Below is a small trained network, with its code and all its weights. Each question gives an input and a class and asks what happens when units are switched off, that is, made to give their printed mean instead of their output.

import numpy as np


def w(rows, s, z=0):
    codes = np.array(rows[::2]) - 128.0
    scale = np.full(codes.shape[1], s)
    scale[-1] = z or s
    return codes * scale


def f(y):
    return y / 2 * (1 + np.tanh(0.7978845608 * (y + 0.044715 * y**3)))


def log_softmax(a):
    a = a - a.max(-1, keepdims=True)
    return a - np.log(np.exp(a).sum(-1, keepdims=True))


def net(x, mask):
    res = np.array(x, float).reshape(1, 6) / 4 @ E
    y = f(res @ A[0][:, :-1].T + A[0][:, -1])
    res = res + np.where(mask, y, B[0][:, -1]) @ B[0][:, :-1]
    return log_softmax(res[-1] @ U[:, :-1].T + U[:, -1])


A, B = {}, {}
E = w([
[68,109,119,27,110,109],'x0',
[175,148,153,109,179,79],'x1',
[79,108,171,112,167,123],'x2',
[223,113,159,113,89,128],'x3',
[98,183,153,85,172,12],'x4',
[150,114,16,110,209,126],'x5',
],0.011)
A[0] = w([
[83,114,92,86,95,61,172],'n0',
[220,150,115,128,172,81,142],'n1',
[78,187,215,163,88,80,241],'n2',
[197,43,177,174,103,200,195],'n3',
[185,76,101,95,195,247,253],'n4',
[126,214,122,115,51,17,178],'n5',
[148,216,255,202,43,111,202],'n6',
[156,44,136,123,80,116,82],'n7',
[70,162,79,60,86,93,226],'n8',
[130,48,147,81,97,161,123],'n9',
[180,177,120,63,139,93,217],'n10',
[167,117,180,157,119,135,236],'n11',
[77,64,47,138,110,158,221],'n12',
[240,132,96,82,121,224,185],'n13',
[180,65,152,164,62,155,224],'n14',
],0.0096,0.0032)
B[0] = w([
[122,68,117,39,149,156,187],'n0',
[154,188,112,168,158,42,189],'n1',
[115,119,223,130,204,200,228],'n2',
[143,88,182,169,54,128,218],'n3',
[63,125,105,165,51,39,208],'n4',
[218,104,93,96,178,149,211],'n5',
[152,85,198,207,181,175,254],'n6',
[138,107,147,124,62,81,147],'n7',
[120,110,114,20,187,185,205],'n8',
[99,136,148,122,112,109,158],'n9',
[205,153,115,105,174,96,191],'n10',
[237,104,175,254,100,86,177],'n11',
[82,126,73,72,93,141,194],'n12',
[167,120,92,116,95,81,198],'n13',
[120,63,136,203,90,93,202],'n14',
],0.0091,0.012)
U = w([
[200,88,123,44,177,175,106],'0',
[198,209,105,116,188,39,134],'1',
[2,100,90,89,141,189,254],'2',
[182,57,146,129,54,90,7],'3',
[189,73,189,161,181,205,133],'4',
],0.0098,0.0022)

Each question gives the input, the list of numbers given to net, and the class t.
The units are the neurons (one row each of A and B). Each row of codes is followed by its name. A weight is (code - 128) times the scale printed after its matrix; where a second scale follows, it is the last column's (A, B and U).
mask holds one flag per neuron, in row order. A switched-off neuron (its flag False) gives its mean, the last column of its row in B, instead of its output. The means were averaged over made-up inputs and are rounded, as every weight is.
A unit's drop is (log p(t) with every unit on - log p(t) with that unit switched off) / (log p(t) with every unit on - log p(t) with every unit switched off).
The circuit of an input: a set's keep is (log p(t) with only the set's units on - log p(t) with every unit switched off) / (log p(t) with every unit on - log p(t) with every unit switched off). Starting from the 12 units with the biggest drops (on a tie, the unit counted first), units are removed one at a time, each time the one whose removal leaves the highest keep (on an exact tie, the one counted first), for as long as the keep stays at least 0.8.
circuit, biggest first: the units of the circuit, biggest drop first
top k neurons: the k neurons with the biggest drops, biggest first
drop when u is switched off: that unit's drop, to one decimal
input [5,3,4,5,3,4], class 1: circuit, biggest first	[n1]
input [0,1,7,0,2,7], class 1: circuit, biggest first	[n2, n6]
input [-2,7,8,-8,0,1], class 2: top 2 neurons	[n6, n11]
input [7,6,7,4,7,3], class 0: top 2 neurons	[n0, n8]
input [-2,5,2,-7,-1,4], class 2: circuit, biggest first	[n11, n5]
input [-6,7,-6,-2,7,-3], class 4: top 3 neurons	[n6, n2, n4]
input [7,-6,-5,-2,-8,-1], class 2: top 2 neurons	[n12, n11]
input [7,8,-4,4,-2,-6], class 4: top 2 neurons	[n6, n4]
input [1,0,-8,-6,5,5], class 0: top 3 neurons	[n8, n0, n4]
input [3,-1,3,5,7,-5], class 4: top 2 neurons	[n6, n2]
input [7,8,-2,-3,-3,7], class 1: top 2 neurons	[n10, n4]
input [3,-3,-1,-4,4,-1], class 0: top 3 neurons	[n4, n5, n8]
input [-1,0,1,1,8,-1], class 0: drop when n11 is switched off	0.1
input [3,2,8,-1,1,0], class 2: drop when n12 is switched off	-0.1
input [6,1,-8,1,5,6], class 0: circuit, biggest first	[n8]
input [-7,4,3,1,-2,5], class 1: drop when n1 is switched off	0.3
input [4,1,-1,-6,-7,5], class 2: drop when n8 is switched off	0.0
